Each row is followed by its class.
[ -27  -49   17   85  183   24  -62  283 -145   25  215 -227  -81  176
   65 -148   46 -149   86   94  262 -151 -142   18  -51  216   55 -139
  -37 -154 -307  -29   59   68    6  -59  -85]	J337
[ 135  -60   80  -82 -184 -189   13  -43   23  131  -19  137  -29  191
   54 -374   66 -143   22  161 -142  -41  -63 -102 -213  154  294  132
  -68 -390  -78 -189  188 -215   92  -17   41]	J891
[-439  -22   -4  141 -321  -59   40  342 -267  170  134  186   76 -150
 -107 -477  353 -193 -130  -65 -244  100   48  436    4  355  868 -166
 -150  104  116  193 -321  458 -132  183  204]	J561
[ 200   45 -281 -466 -531  -70   66  -98  431  -43  187   98 -148   70
  110   80  472 -158 -524  -93 -325  319 -300  -59   74  138  167 -351
  336   40  236  254 -309 -241 -202 -195  163]	J634
[  45 -170   -2  -37 -112  -17 -242   27  251   10 -188   47   49   28
   78  261   19  -98  -28 -118 -281 -163 -151  -24  208  -70  -22 -200
  141  187 -209  169 -330  119  123  -44  190]	J665
[  58  -38  -42   60  -85   -3   42  -24   -7   80  -62   39  -38   97
  -34 -153   59   60  -13    4   49  -95  -22  -55   24  112  -77  -25
 -141  -24  -28  -29    6  -67  -38   48   30]	J337
[  67  -31  -24  104   10  -83   -1   36  -35   32  -14   97  -18  -30
  -27  -76   13   20   54    5  102  -72  -45   -6   -1   42  -10    3
 -118  -27  -40   53  -20    0  -33   55   37]	J295
[ -60 -144   97  176 -232  186   31  102    2 -221  241  232    8 -586
  -66   34  424  164   34 -234  286  342  465  -54    7  179  -63 -408
 -292  312  -95  263 -386  523 -431 -369  164]	J295
[ 101  -11   33 -139  100   67   13 -136 -110  193 -135 -278  -93    3
  -14   -8 -107 -303  -23  -41 -231   71  -56  145  -94  143 -310 -357
   92  -30 -307  125 -153   66  230  155  116]	J214
[-293   47   85  539  153 -382  -84 -234 -612  -10  104 -387 -212 -384
 -100  102  416  313 -205 -129   36 -106  170 -216  166 -309  155 -135
  -75  358  -11  252  254  321   25  -97   64]	J665
[ 222  291  212  105   98  -29 -217  247   -3  143  -10  139  -29 -194
   74  -36   91 -219  -68 -150    8  -14  104  223   12 -128   94 -310
 -114  219 -226   95   61  538  199   86   98]	J349
[  44  -56  -26  102   48  -29   39   13  -33   -4  -65  -26  -48    0
  -50  -95   33  -11   78   27  128  -90  -45   72  -62  152   47  -71
  -22  -20   -3   39  -70  -96 -110   54   66]	J161
[  57 -211   12   -7   26 -120  -84   -7  -88  111 -119  -59 -130  -49
 -149  -50  202 -206  -64  -24 -158  143  147  -28   94   85 -273 -269
   55  -70 -223  231  -24  205    0  -35   88]	J349
[  95   33   45  111 -100  -48   58   -4  107    5  -20  147    4  -58
  108  -52  181  124    6  -32  125 -181  -20   -1  -53   89   51   47
 -119   56   32   26  -34  -11  -50  162   82]	J561
[  54  -38   59   46  -86   21   63   48   41    4  -48   40  -73   46
  -41 -124  -17   57   14   18  117  -90    7   37   30   76   12   25
 -149   -9   34   32  -42  -39  -74  125   65]	J214
[ -15  -44  121   71  161  -70 -173  -34 -205  -18  -60 -249   33 -168
 -145   93 -391 -247  288   94  -29  -58  -71  308  -70  -96  -46  136
   65   98 -158   76 -171  202  249   67  -46]	J891
[ -18   25 -113   -6  -51  -44   76   71 -336  -39  265  391   92   29
  156 -173 -103   79   23  -50  -40  206   55   32 -216 -137  207  458
  -76   43  374  -98  288  145  -48 -212  -63]	J161
[ 333   48  251 -119  -67   39  -42   54  251   63 -220    8  -17  245
  101   20  -55 -203   17 -136 -206 -211  -38  301    5   72 -149   72
   -1  203 -211   -2  119  245  295  312  149]	J659
[  43  -12  -10  127   71  -22   32   40  -17   74  -31   86    7   32
   60  -72   14   96   65   15  185 -123  -46   -1    3   31   66  -27
 -108   50    9   98  -34  -76 -117   87   77]	J175
[ 128 -111  212   59   72  -35  -56  122 -128  143   35  404   21   -4
  -13 -244  382  155  -17    1  280  -65  167  -46  108  147  127  220
   92   30  134   14   -6  160 -316   69    0]	J561
[ 120   15  177  339  286 -263 -144  321 -341  304 -241  -47 -205  -40
 -118   73    0  -46   77  -92  130  109  144   21  161   92 -329   37
  -57   53   76  238   44  200 -172   37  157]	J634
[ 303   61  299  -37  381   35  -82  -85 -127  232  -80  -16   -6  221
   98  -69  107  -46 -118  -78  -91  162  -29   74  214  -65  -60 -220
  -30  185 -314  102  209  132  185  -94  -31]	J349
[ 102  -51    9   44    5  -17   59   25  -80  -35  -43  -20  -73   84
   -1 -146   24   90  -44    0   96 -119 -106  -30  -48  178  -57  -55
 -102  -65   24   -4  -14 -173  -83  112   95]	J659
[  91 -144   31  204   14  -26  147  -73   46 -125   33  237   70  -53
  -90   18   66  145   37   -8  -14  110  111 -114  140 -110 -143   98
  132 -160  -49  -78  106 -164   52  -31 -171]	J634
[ 485  413  454 -500  439  212   21 -453  202  229 -141   95 -207 -223
  153  -55  195  -17  -56  -99 -162  387  438  -71 -161 -145 -899 -538
 -390  142   50  163 -113   57   41 -109  393]	J665
[  59  210    8 -127  220 -308 -487 -399 -410  270  206  233   42 -272
  320  246 -311   61  258   16  339   70  117 -324 -162 -364  136  243
 -270  288  130  132 -111  315 -134 -247  136]	J349
[  19  -57  -32  111  -63 -119   75  -34    1  -20    0   72   -9  -23
   -7    8  105   90   12  -32  101  -64   29  -48   -6   43  -33   37
  -55   34   37   73   -2  -52  -86   57   21]	J561
[  19  -14  -16  105  -40  -57   -5   38   31   37   68   20   59  -14
  -13  -36   92   64   83  -35  162 -121  -13    2 -102  107  -47   20
  -66  -30  -39   -9  -58  -46  -78   -5   27]	J790
[  -3 -201  114  119   66 -161  -61  -25 -151   -2 -334 -284 -141   49
 -241   62   67   46 -123  -42  -55    0   74 -215  130  117  -20 -229
  224 -100 -133   -3  340 -149 -118   48   92]	J295
[ 109  -55  240   10 -162 -133 -126  277   70   47   12  -23 -144  -62
   10 -130    7  -14   -8  -17  149  108  -12   96  -17  247  -53  -82
  -35 -227   -8   93  118 -119  -80  180  260]	J790
[  98  -94  297 -521   50   23  -24   19  379   14  217  -63  -48   71
  -97   20  -24 -355  -17 -168   46  167  130  266    5 -123   63 -230
  306  247    3  145  -74  156 -210 -182  122]	J659
[-546 -393  -46  119 -380   87 -309  228 -575 -330   40  -10 -181 -104
 -174 -161  352   98 -113  -39 -284  -35  348 -436  -22  110 -236 -428
  -20 -194 -296  -72   81  212  186 -472   44]	J790
[-126   89  163  127  521  -58  579 -371  167  196  -35 -233 -257  647
  -56 -365 -168  147  248   41  436   78   58   14 -295  230 -125  214
    6  -32  510 -345  754 -668 -157  176  129]	J659
[ 277   64 -216 -220  -61  129   72 -480  110 -162  349   74  110  457
  104 -163   34   28  -84  -44   70 -229  -51   -6   39  -25 -212 -152
 -171   82 -298 -176  -25 -115  236   30 -142]	J337
[ -84  317  -84 -227   23  -33   -1 -205  -31   12  236  259  109  100
  -38 -224 -106   21    1   53   42  -53  173  152 -120 -378  419  187
 -402  316   73  207  246  235   94  159  -13]	J790
[  78 -138   57  126   79  -27   76  -24   51  -40  -57  -97   -6  -48
  -87   41  -37   52  131  -39  139  -12    2   55  -19  108 -182   -6
  -36   59  -43   79  -15  -86  -88   17   64]	J161
[ 127  -14  -20  -49  -36  -14   39 -153  -16   49  -40   82  -20  113
   25 -116   33   57   25    5  115  -69  -12  -45  -22   61   -3  -24
 -131  -13  -43    7  -82  -94  -81   26   87]	J665
[  99   -2   23   75  -35  -79   58  -11 -135   47   -7  -49  -23   -7
  -61 -103   10   83   46  -11  159  -68  -43   43  -84   78  -83  -64
 -192  -48  -51   47   28  -44  -64   86   54]	J214
[ 244  149  352   53  134 -241 -127  104   50   23   -4   26   26  -50
  -99  142    7 -290   72  -66 -134 -114   44   57   20  273  -12  -45
  177   25 -119 -201  -92  315  165  174  113]	J665
[ 118  126   42  138  105  -68 -255  -59 -117  157  -40 -108  -26    6
   11   20   42    4   29   -2  204   65  -26   -9  115   -8 -287 -357
  -37 -101 -246  -39   -9   -9  177  -36    8]	J175
[ 165   61  300  265 -595 -248  -64  703  204 -229 -135  260 -240 -397
   42  151  203  245 -151 -240 -109  -62  -21   -1   95  279 -292  -83
 -468  192  436  213 -164  173 -180    8  493]	J175
[ -52   12 -214 -139 -268   27 -107  -12  -42  -99   66  120  -14  -88
   65  -40   73 -119   -2   83 -129   33  107   40  -70   16  -78  -28
  -15 -220  -26  -14  -17  279   90   80  -49]	J337
[  69  -31   49   81 -216   -9  -12  379  247  -95   13   85  -85 -230
  -68  -44  -18 -130    7    1  142   66  120  -11    5  136    4 -234
 -184 -143 -216   98   99  332  -62   27   16]	J337
[ 181  -33   -3  -59 -233 -113  -77   76  -39  134 -238  305   42  136
  -85   85  -93 -143   26  -54 -120  -75  -26   74  114  106 -328   71
  214  -52 -172   27 -118 -105  275  397   -9]	J561
[  45  -35  -35  -51   23 -314  143   -8 -161  129   78  -57  -89  -37
 -130   55 -206 -253  137    5   -7    1   -9  200  -78  -40 -137  194
   45   -3   91  229  -91   68  -45  173   -7]	J214
[130 -20  49  14  14 -32 -16  61  66  17 -36 119   6  -6 -36 -72  53  39
  14   3 114 -25 -48 -10  26 140  -6 -78 -53 -34  -7   2 -42 -30 -83 -14
  22]	J161
[ 113   33   99  -40 -142 -237   -8   97 -136   17  -35   -1  -72   30
 -139   63  -44 -296   60  -93 -235  -37  163  154  -58  108 -223   24
   98  -78  -93   19   12  137  163  253  106]	J634
[ 103  -27   84  377   37   -4 -123  -23    8    1   23   94  -13 -171
   20  -70  349  108   15  -65  184  -35   55  211  136  -38 -182 -246
  108  102 -224  143  135  273  197  242   80]	J175
[  72  -11   46   96   52  -37   38   14   59   34  -68   40  -66    6
   43  -86   70   57   19  -41   74 -130  -33   28   -8   42  -16  -62
  -81    8   73   20  -57   -2  -94   40  149]	J665
[ 176  127  -11   20 -216   69 -130  102  214 -231 -327  438   20  -87
  -32 -184  231  354 -205  134  -20 -137 -200  -76  -46  254  489  183
  -98   63  769 -190  -72 -143 -438  101  277]	J561
[  20  -63   37  161    0  -59   42   32   65   83  -31    6   48  -13
  -19  -50   15   43  136   10   95  -47  -61   87  -18  -12   72   69
  -51   -4    2   15   22 -127  -78   49   42]	J337
[ -50 -251   -5  -46 -270  220  119  -34  381 -250   44  553   50  125
   73 -157  815  124 -183  -34 -252  -52  292 -292   57  -94  328 -210
  259    8 -210  -13  188  -66  -40 -161  -12]	J295
[  61  -70    2   45    5    7   41    3   63   47 -109   84   20   64
  -12  -32  -76   38   64    4  131  -59  -84    4   29   98   32 -106
   31   13   -8   13  -55 -119  -98   32   42]	J175
[ 413  -15  -12  -20  344   80  284  137 -120  171 -174 -480    4  163
  148 -159 -493  -69  130    6  242   67 -170  124 -287  272 -550 -257
 -395 -644 -489  -10  287 -309    1  238   26]	J665
[  -6 -186  159 -137 -123   98  -96 -121    8 -180  141   -9 -100  148
  215  -43  -70  151 -157  111  -46  162 -138 -164  266  179  221  174
   -7    3  -11   22   71 -113  105   67   62]	J349
[  15  -20    1  -11  -29  -59   30  -53   30   32  -55  -23  -29  -31
   -8  -20   22   33   13   -8   87  -52  -50  -30  -50  134   31  -48
  -56   -4   41   20  -52   29 -113   39   48]	J659
[ 123  -77  -20   17   26  -39   61  -13  105   -8   14   62    0   58
   10  -23   -3   12   49  -29  131 -134  -40   32   54   34  -63  -51
  -40  -40 -103   75  -99 -140  -78  132   34]	J295
[-124  -85  -95   18  204   96 -203 -202   10   32  281   69  155 -123
   46  109  308  -38  -51  -48    8  109  119  -86  160 -290  219 -163
  198  275 -139  172 -366   87  -79 -243  -23]	J349
[  21  -75   27   35  -91 -136    8   52   19   19  -26    6   -4  -20
  -50   12   24   60   31  -30   69 -127  -50   16   -7  135  -55   17
   -8  -49  -10   77  -25  -30  -84   84   28]	J790
[ 250   55  236   10 -111  -49  -24  173  206  111   91   48   29 -111
  100  -31  215 -185  209   -1  176   37  182  223 -109   42 -266  -73
  -94 -211 -404   64   79  179  165  176   31]	J175
[ 117    1   68   80  -62  -18   44   12   40   88  -99   27   14  -71
  -46    0   21   86   37  -37  140  -93  -53  -14   12   76  -50 -135
 -134   21 -108   55 -142  -61  -66   78   37]	J214
[ 229  129  196  -97   -5  -27    5   48   89  168  -32  147  -34  126
  -13 -151  -80 -120   78  -42   45  -48   70  141   43  -61 -157   78
 -281   65 -138    1   11   84  162   69   20]	J295
[ 283 -400  -15   -4   18  118 -221  356  240  136 -178   84  126   43
  -87   45  257  -65 -198 -204    5   19   10 -169  164   -5 -243 -352
  409 -127 -442  150    2 -119 -189 -117   87]	J161
[  86  -19  172 -190   82    6 -138   97   36   91  -97 -109  117  -77
 -104  128  106 -209   -7 -169 -183   71   20  282   45  -46  -88 -466
  223   32 -252  144 -213  102    1   25  155]	J665
[-249 -426 -117  -10   62  -33  176   77  -10 -204  265 -376   -4   53
  136  -32 -650 -212  227   97  189 -262  108 -196  -84 -286  295  143
 -254 -352 -536   35  126  -33   -4 -241 -301]	J561
[-187 -457  -81  213  159  -76   27   73 -237 -112  -21 -155  -14  748
  232 -463  -34  119  -69  131 -333 -454 -296  283  538  120  190 -105
  -34 -777 -250 -163   44 -407  263  335 -111]	J665
[  72  -64   19   28  -46  -20   16   -4  101    7  -10   -4   18   11
   25  -48  -10   54   16  -56   66 -116  -35   16  -62   82  -27  -50
  -77   -3  -90   50   48   12  -35   31   61]	J790
[ 172  111   32   40  -81   99 -134  154   90   -1   -7  299   66  116
   81 -188   85  -47  -72  -26  -80  137  -73  150   49   79  152 -283
  -82  -86 -113  -73  -27   18  136 -132   21]	J790
[  81   -9   63  101   23 -106   68  -19   45   67  -28   54  -16  -21
  -36  -89   -1   56   41  -18  172  -38   13   -1  -14   78  -54    4
 -112  -27   35   19   12  -94  -81  106   56]	J561
[  84  -99   13  -62 -124  -49   13  105  129  106   -4  -10  -65  206
   97 -109  -59 -284  -38  -81 -202 -125   28   38  -24  116  -72  -93
   13  -80 -194   -7   10   97  158   85  135]	J175
[  97   10  -19   70  -11    5   36  -65  107   67  -52   15  -11   46
   11  -88  -46   54   18   -1  111  -83  -60   33   -7   -8   33  -54
 -170   20  -21   53  -29  -67  -34  114   87]	J214
[ 130   71  300 -325   -6 -208  130 -263  878  324  177 -309 -221  345
  177   43   41   30  -38 -164  191   -6 -163  150  163 -216 -309  355
  -66  263  536    2   86 -226 -125 -160  193]	J659
[-357 -189  -84  -22  111 -121  119 -294 -529 -341  485 -416 -113   65
  -83 -336 -245  -29  -28   -2 -137  132   55  242  -15  -19   51 -412
 -370 -127 -179  128  243  265  191 -266  -90]	J790
[ -56  -88   19  -58   40 -126  -44  -39    4 -170   82  150   85  -19
 -177 -121  327  -33   46   64 -141   71   90  -30 -158  -71  203 -118
  -23  -22  185  -40   11  -47 -211 -384   57]	J561
[ 273  -32  234  234  390  214 -130  174  350   29   68   97  -42  -19
  -22  -14 -138   89   52 -101  457  453  246   84  291 -145 -431 -109
 -104  179  -45  143  176  250  -76 -212   14]	J891
[ 111 -174  316  133  185   81   -9  490  206  -59  178 -415  -74  639
  389  138 -246 -160  147 -417 -182 -820 -121  287  -67  -54 -566  417
  -20  377 -134 -178   87 -101  403  163  324]	J161
[ -49    1 -138 -213 -242  -18  121 -196  164   99  -83  158  -50  136
   20  -52  231   77  -66   22  114    5  213 -282 -141 -229  294  287
  165  -48  231 -123  278 -269 -300 -121  -54]	J295
[ 295  222  184  119  -32 -169 -317  134   23  270 -108  149   50 -160
   -4  166   40  -64  -33 -211  181   47   64   51   78   64  -71 -236
   44  188 -209   67   -1  366   34   58  107]	J790
[ 190  -33  251  -40   69  -64 -229  -87  -56    9  -96  -40   25   34
   82  -44    9   -4  -12 -181 -216 -102  110  230  130 -106 -163 -248
 -221   72  -89  -11    8  280   93  -31  196]	J349
[  30 -136  -14   62  -46  -58    1  -15  -18  -40    4    0  -11    3
  -16  -14    0   72   34  -22  110  -45  -21  -60   32   77 -132  -64
  -74  -65  -86   11   22  -31  -20   19   11]	J349
[ 242 -184  -23   62   80  -64  -17  327   -5 -144   21  154 -105  105
  -49 -200 -143 -157  -57   32  206  -53   60 -139   19  126  225 -271
 -188 -156 -299  171  142   30 -234    3   75]	J349
